Here is a tiny trained network, its code and every weight. The questions are about switching its units off for an input and a target symbol, where a switched-off unit gives its printed mean instead of its output.

import numpy as np


def w(rows, s, z=0):
    codes = np.array(rows[::2]) - 128.0
    scale = np.full(codes.shape[1], s)
    scale[-1] = z or s
    return codes * scale


def f(y):
    return y / 2 * (1 + np.tanh(0.7978845608 * (y + 0.044715 * y**3)))


def softmax(a):
    e = np.exp(a - a.max(-1, keepdims=True))
    return e / e.sum(-1, keepdims=True)


def log_softmax(a):
    a = a - a.max(-1, keepdims=True)
    return a - np.log(np.exp(a).sum(-1, keepdims=True))


def net(x, mask):
    ids = ['βγημξπστψ'.index(c) for c in x.split()]
    T = len(ids)
    res = E[ids] + P[:T]
    u = 0
    for l in range(3):
        q, k, v = (res @ M[l].T for M in (Q, K, V))
        z = softmax(np.where(np.tri(T) > 0, q @ k.T / 2**0.5, -1e9)) @ v
        res = res + np.where(mask[u], z, O[l][:, -1]) @ O[l][:, :-1]
        u += 1
        y = f(res @ A[l][:, :-1].T + A[l][:, -1])
        res = res + np.where(mask[u : u + 4], y, B[l][:, -1]) @ B[l][:, :-1]
        u += 4
    return log_softmax(res[-1] @ U[:, :-1].T + U[:, -1])


Q, K, V, O, A, B = {}, {}, {}, {}, {}, {}
E = w([
[109,202,118,113],'β',
[179,98,149,110],'γ',
[24,126,100,132],'η',
[39,141,141,157],'μ',
[79,177,152,116],'ξ',
[159,109,137,139],'π',
[255,192,172,153],'σ',
[149,64,189,67],'τ',
[85,114,27,158],'ψ',
],0.022)
P = w([
[148,255,110,47],'0',
[69,137,165,161],'1',
[73,124,147,147],'2',
[75,118,131,122],'3',
[76,115,122,113],'4',
[85,120,117,100],'5',
[87,121,107,86],'6',
],0.0095)
Q[0] = w([
[172,155,125,84],'L0H0',
[67,3,175,146],'L0H0',
],0.0072)
K[0] = w([
[112,38,218,154],'L0H0',
[156,191,103,10],'L0H0',
],0.011)
V[0] = w([
[253,170,64,55],'L0H0',
[150,97,157,189],'L0H0',
],0.0055)
O[0] = w([
[162,133,108,55,169],'L0H0',
[73,155,255,253,6],'L0H0',
],0.0073,0.0021)
A[0] = w([
[82,57,148,65,120],'L0N0',
[169,111,122,57,132],'L0N1',
[67,189,118,107,250],'L0N2',
[230,96,106,1,129],'L0N3',
],0.0093,0.0023)
B[0] = w([
[171,255,241,175,202],'L0N0',
[214,12,198,92,162],'L0N1',
[64,165,157,77,255],'L0N2',
[136,166,219,97,220],'L0N3',
],0.007,0.0069)
Q[1] = w([
[104,90,97,151],'L1H0',
[2,171,187,175],'L1H0',
],0.007)
K[1] = w([
[85,237,110,156],'L1H0',
[146,211,102,2],'L1H0',
],0.0074)
V[1] = w([
[130,111,177,254],'L1H0',
[107,156,239,164],'L1H0',
],0.0088)
O[1] = w([
[79,191,204,117,20],'L1H0',
[163,111,145,2,250],'L1H0',
],0.0089,0.011)
A[1] = w([
[8,193,110,128,251],'L1N0',
[172,189,192,129,123],'L1N1',
[87,127,129,94,111],'L1N2',
[190,146,99,141,105],'L1N3',
],0.013,0.0018)
B[1] = w([
[205,213,113,158,254],'L1N0',
[78,195,35,140,208],'L1N1',
[83,198,74,174,192],'L1N2',
[179,123,255,159,139],'L1N3',
],0.009,0.013)
Q[2] = w([
[102,159,187,179],'L2H0',
[155,180,8,176],'L2H0',
],0.012)
K[2] = w([
[107,215,47,250],'L2H0',
[254,127,87,107],'L2H0',
],0.0065)
V[2] = w([
[83,186,3,180],'L2H0',
[106,34,149,58],'L2H0',
],0.0065)
O[2] = w([
[255,116,60,56,146],'L2H0',
[13,108,56,245,2],'L2H0',
],0.0068,0.006)
A[2] = w([
[159,232,136,124,91],'L2N0',
[146,131,255,167,183],'L2N1',
[151,117,185,22,253],'L2N2',
[76,128,159,19,57],'L2N3',
],0.0098,0.0065)
B[2] = w([
[146,105,167,168,253],'L2N0',
[181,78,63,106,139],'L2N1',
[86,7,131,150,254],'L2N2',
[153,246,129,79,175],'L2N3',
],0.011,0.021)
U = w([
[77,7,119,98,244],'β',
[87,85,198,151,218],'γ',
[179,93,89,88,5],'η',
[186,108,254,153,56],'μ',
[151,108,27,101,161],'ξ',
[156,156,220,184,122],'π',
[148,142,218,72,141],'σ',
[156,152,105,82,130],'τ',
[184,148,122,130,90],'ψ',
],0.008,0.0025)

Each question gives the input, a string of symbols that net reads in full, and the target symbol t.
The units are the heads (2 rows each of Q, K, V and O) and the neurons (one row each of A and B). Each row of codes is followed by its name. A weight is (code - 128) times the scale printed after its matrix; where a second scale follows, it is the last column's (O, A, B and U).
mask holds one flag per unit, layer by layer, with each layer's heads first. A switched-off unit (its flag False) gives its mean, the last column of its rows in O or B, instead of its output. The means were averaged over made-up inputs and are rounded, as every weight is.
A unit's drop is (log p(t) with every unit on - log p(t) with that unit switched off) / (log p(t) with every unit on - log p(t) with every unit switched off).
The circuit of an input: a set's keep is (log p(t) with only the set's units on - log p(t) with every unit switched off) / (log p(t) with every unit on - log p(t) with every unit switched off). Starting from the 12 units with the biggest drops (on a tie, the unit counted first), units are removed one at a time, each time the one whose removal leaves the highest keep (on an exact tie, the one counted first), for as long as the keep stays at least 0.8.
circuit, biggest first: the units of the circuit, biggest drop first
unit that matters most: the unit with the biggest drop
top k neurons: the k neurons with the biggest drops, biggest first
k most important neurons of layer l: the k neurons of layer l with the biggest drops, biggest first
input τ η μ π γ μ μ, target τ: unit that matters most -> L1N1
input η μ η ψ μ π ξ, target η: circuit, biggest first -> [L2H0; L1N0; L1H0; L0N3]
input β μ μ, target β: circuit, biggest first -> [L0H0; L1H0; L1N0]
input β μ π μ μ τ β, target β: circuit, biggest first -> [L1H0; L1N0; L0H0]
input β π ψ ξ, target β: circuit, biggest first -> [L1H0; L0H0; L1N0]
input ξ τ τ, target σ: 3 most important neurons of layer 0 -> [L0N0; L0N3; L0N1]
input γ π σ ψ, target γ: circuit, biggest first -> [L2H0; L0N1; L0H0; L1N3]
input ξ ξ η, target ξ: 3 most important neurons of layer 2 -> [L2N2; L2N0; L2N3]
input μ τ π μ, target μ: top 4 neurons -> [L1N0; L2N0; L1N1; L0N1]
input σ μ μ γ τ, target σ: circuit, biggest first -> [L2N3; L0N3; L0H0]
input μ π β, target μ: 2 most important neurons of layer 0 -> [L0N1; L0N3]
input σ π γ η, target σ: circuit, biggest first -> [L2N3; L2H0]
input ξ τ ξ π μ, target ξ: top 2 neurons -> [L1N1; L2N2]
input η μ τ μ π π η, target η: top 4 neurons -> [L1N0; L0N0; L1N1; L0N1]
input τ μ β μ π π ξ, target τ: top 4 neurons -> [L1N1; L0N3; L0N0; L2N3]
input π π σ μ ξ, target π: unit that matters most -> L2N2
input ψ β τ μ β, target ψ: 2 most important neurons of layer 0 -> [L0N0; L0N1]
input τ ξ τ μ, target τ: 3 most important neurons of layer 1 -> [L1N1; L1N2; L1N0]
input μ μ π γ β π, target β: 2 most important neurons of layer 2 -> [L2N3; L2N0]
input ξ γ μ μ μ β, target ξ: top 2 neurons -> [L2N2; L0N0]
input ξ μ η μ, target ξ: unit that matters most -> L1H0
input π μ β, target π: 2 most important neurons of layer 0 -> [L0N3; L0N2]
input γ τ ψ μ π η, target γ: top 4 neurons -> [L0N1; L0N0; L1N0; L1N2]
input γ μ μ ψ ξ, target γ: 2 most important neurons of layer 2 -> [L2N3; L2N2]
input γ σ ψ β τ γ ξ, target γ: 2 most important neurons of layer 1 -> [L1N0; L1N2]
input π ξ β, target π: 3 most important neurons of layer 1 -> [L1N0; L1N2; L1N3]
input η μ τ γ, target β: unit that matters most -> L0N0
